Here is a tiny trained network, its code and every weight. The questions are about switching its units off for an input and a target symbol, where a switched-off unit gives its printed mean instead of its output.

import numpy as np


def w(rows, s, z=0):
    codes = np.array(rows[::2]) - 128.0
    scale = np.full(codes.shape[1], s)
    scale[-1] = z or s
    return codes * scale


def norm(h):
    return h / np.sqrt((h * h).mean(-1, keepdims=True) + 1e-5)


def f(y):
    return np.maximum(y, 0)


def softmax(a):
    e = np.exp(a - a.max(-1, keepdims=True))
    return e / e.sum(-1, keepdims=True)


def log_softmax(a):
    a = a - a.max(-1, keepdims=True)
    return a - np.log(np.exp(a).sum(-1, keepdims=True))


def net(x, mask):
    ids = ['ΣΩαβδημπτφ'.index(c) for c in x.split()]
    T = len(ids)
    res = E[ids] + P[:T]
    u = 0
    for l in range(2):
        q, k, v = (norm(res) @ M[l].T for M in (Q, K, V))
        z = softmax(np.where(np.tri(T) > 0, q @ k.T / 4**0.5, -1e9)) @ v
        res = res + np.where(mask[u], z, O[l][:, -1]) @ O[l][:, :-1]
        u += 1
        y = f(norm(res) @ A[l][:, :-1].T + A[l][:, -1])
        res = res + np.where(mask[u : u + 8], y, B[l][:, -1]) @ B[l][:, :-1]
        u += 8
    return log_softmax(norm(res)[-1] @ U[:, :-1].T + U[:, -1])


Q, K, V, O, A, B = {}, {}, {}, {}, {}, {}
E = w([
[217,166,86,145],'Σ',
[218,165,84,147],'Ω',
[217,177,79,161],'α',
[123,124,131,189],'β',
[82,122,184,204],'δ',
[137,128,145,254],'η',
[64,121,183,137],'μ',
[177,185,219,115],'π',
[87,62,29,145],'τ',
[108,140,137,36],'φ',
],0.0086)
P = w([
[187,65,180,134],'0',
[171,119,172,124],'1',
[141,155,172,113],'2',
[84,179,154,116],'3',
[42,196,147,136],'4',
[3,213,142,141],'5',
],0.0048)
Q[0] = w([
[157,63,89,70],'0.h1',
[118,51,96,1],'0.h1',
[145,79,127,155],'0.h1',
[193,188,135,198],'0.h1',
],0.0072)
K[0] = w([
[90,231,163,190],'0.h1',
[52,254,164,150],'0.h1',
[178,141,131,185],'0.h1',
[172,28,75,171],'0.h1',
],0.0071)
V[0] = w([
[138,94,75,107],'0.h1',
[136,157,117,114],'0.h1',
[240,153,253,124],'0.h1',
[105,122,167,155],'0.h1',
],0.0029)
O[0] = w([
[84,134,160,147,97],'0.h1',
[119,111,139,151,123],'0.h1',
[254,42,98,95,253],'0.h1',
[151,144,104,104,145],'0.h1',
],0.004,0.0038)
A[0] = w([
[81,50,184,211,145],'0.n1',
[7,37,173,69,166],'0.n2',
[72,148,127,202,4],'0.n3',
[154,202,81,167,93],'0.n4',
[87,71,72,94,48],'0.n5',
[122,9,167,120,213],'0.n6',
[142,104,85,28,145],'0.n7',
[163,254,135,92,121],'0.n8',
],0.0052,0.0024)
B[0] = w([
[180,215,87,129,229],'0.n1',
[207,252,114,162,185],'0.n2',
[191,64,82,127,159],'0.n3',
[156,56,81,161,189],'0.n4',
[89,131,129,205,133],'0.n5',
[151,223,47,106,206],'0.n6',
[121,190,43,151,153],'0.n7',
[29,114,152,200,254],'0.n8',
],0.0047,0.0032)
Q[1] = w([
[112,76,106,84],'1.h1',
[107,122,70,136],'1.h1',
[120,89,146,51],'1.h1',
[82,4,130,154],'1.h1',
],0.015)
K[1] = w([
[243,121,144,145],'1.h1',
[127,180,181,184],'1.h1',
[238,78,122,128],'1.h1',
[255,220,112,170],'1.h1',
],0.0093)
V[1] = w([
[136,84,2,95],'1.h1',
[153,71,239,152],'1.h1',
[137,167,14,206],'1.h1',
[171,71,125,231],'1.h1',
],0.0096)
O[1] = w([
[89,72,182,105,2],'1.h1',
[180,169,182,245,147],'1.h1',
[56,146,85,113,161],'1.h1',
[58,167,139,211,138],'1.h1',
],0.011,0.0059)
A[1] = w([
[113,168,203,109,194],'1.n1',
[159,160,206,157,47],'1.n2',
[80,112,110,107,116],'1.n3',
[249,141,108,170,137],'1.n4',
[163,170,83,53,156],'1.n5',
[82,156,139,165,253],'1.n6',
[216,74,131,82,12],'1.n7',
[202,67,117,97,77],'1.n8',
],0.014,0.0036)
B[1] = w([
[122,179,73,167,151],'1.n1',
[191,158,129,157,181],'1.n2',
[159,166,176,139,154],'1.n3',
[161,200,219,115,248],'1.n4',
[141,56,126,181,185],'1.n5',
[156,90,148,75,195],'1.n6',
[178,114,70,24,145],'1.n7',
[166,160,105,8,144],'1.n8',
],0.012)
U = w([
[111,90,173,119,57],'Σ',
[77,59,195,177,158],'Ω',
[109,96,152,125,92],'α',
[112,189,40,120,4],'β',
[51,138,110,229,120],'δ',
[191,130,93,11,18],'η',
[111,119,114,136,60],'μ',
[172,166,194,168,234],'π',
[42,140,186,64,145],'τ',
[156,62,59,208,110],'φ',
],0.011,0.0035)

Each question gives the input, a string of symbols that net reads in full, and the target symbol t.
The units are the heads (4 rows each of Q, K, V and O) and the neurons (one row each of A and B). Each row of codes is followed by its name. A weight is (code - 128) times the scale printed after its matrix; where a second scale follows, it is the last column's (O, A, B and U).
mask holds one flag per unit, layer by layer, with each layer's heads first. A switched-off unit (its flag False) gives its mean, the last column of its rows in O or B, instead of its output. The means were averaged over made-up inputs and are rounded, as every weight is.
A unit's drop is (log p(t) with every unit on - log p(t) with that unit switched off) / (log p(t) with every unit on - log p(t) with every unit switched off).
The circuit of an input: a set's keep is (log p(t) with only the set's units on - log p(t) with every unit switched off) / (log p(t) with every unit on - log p(t) with every unit switched off). Starting from the 12 units with the biggest drops (on a tie, the unit counted first), units are removed one at a time, each time the one whose removal leaves the highest keep (on an exact tie, the one counted first), for as long as the keep stays at least 0.8.
units of the circuit, in order: the units of the circuit, biggest drop first
most important unit: the unit with the biggest drop
k most important neurons: the k neurons with the biggest drops, biggest first
top k neurons in layer l: the k neurons of layer l with the biggest drops, biggest first
input φ Σ β η η, target δ: most important unit : 0.n2
input π π δ τ δ, target τ: units of the circuit, in order : (1.h1 0.n1)
input π π η α β, target δ: units of the circuit, in order : (1.h1 1.n4)
input η α Ω, target δ: units of the circuit, in order : (1.h1 1.n4)
input β μ Ω, target φ: 3 most important neurons : (0.n6 0.n2 1.n4)
input φ μ μ Σ, target φ: 4 most important neurons : (0.n2 1.n5 1.n4 0.n8)
input π π π φ τ, target φ: top 2 neurons in layer 0 : (0.n2 0.n7)
input μ δ β, target φ: 3 most important neurons : (1.n4 0.n6 0.n1)
input μ φ π μ φ δ, target η: 2 most important neurons : (0.n1 0.n8)
input β π μ β μ, target φ: 2 most important neurons : (1.n5 0.n2)
input μ α β, target φ: 2 most important neurons : (1.n4 0.n6)
input φ μ η, target η: units of the circuit, in order : (0.n8 1.h1 0.n6 1.n7)
input β μ η, target φ: top 4 neurons in layer 0 : (0.n6 0.n1 0.n2 0.n8)
input μ π μ α α, target φ: 2 most important neurons : (1.n4 0.n4)
input τ Ω α, target τ: units of the circuit, in order : (1.h1)
input π π β δ η, target δ: units of the circuit, in order : (1.h1 1.n4 0.n2)
input π α η Ω, target δ: 2 most important neurons : (1.n4 0.n8)
input μ δ δ, target φ: top 3 neurons in layer 1 : (1.n4 1.n5 1.n8)
input π δ Ω α, target β: top 3 neurons in layer 0 : (0.n6 0.n8 0.n3)
input α π μ δ Ω, target φ: 2 most important neurons : (1.n4 0.n1)
input μ π β φ, target η: most important neuron : (1.n8)
input π α η Σ, target δ: 2 most important neurons : (1.n4 0.n8)
input Ω η Σ, target δ: 2 most important neurons : (1.n4 1.n8)
input α δ Σ δ, target β: 2 most important neurons : (1.n4 0.n1)
input μ μ Σ, target φ: top 3 neurons in layer 0 : (0.n6 0.n2 0.n1)
input η π τ π, target τ: top 2 neurons in layer 0 : (0.n1 0.n5)
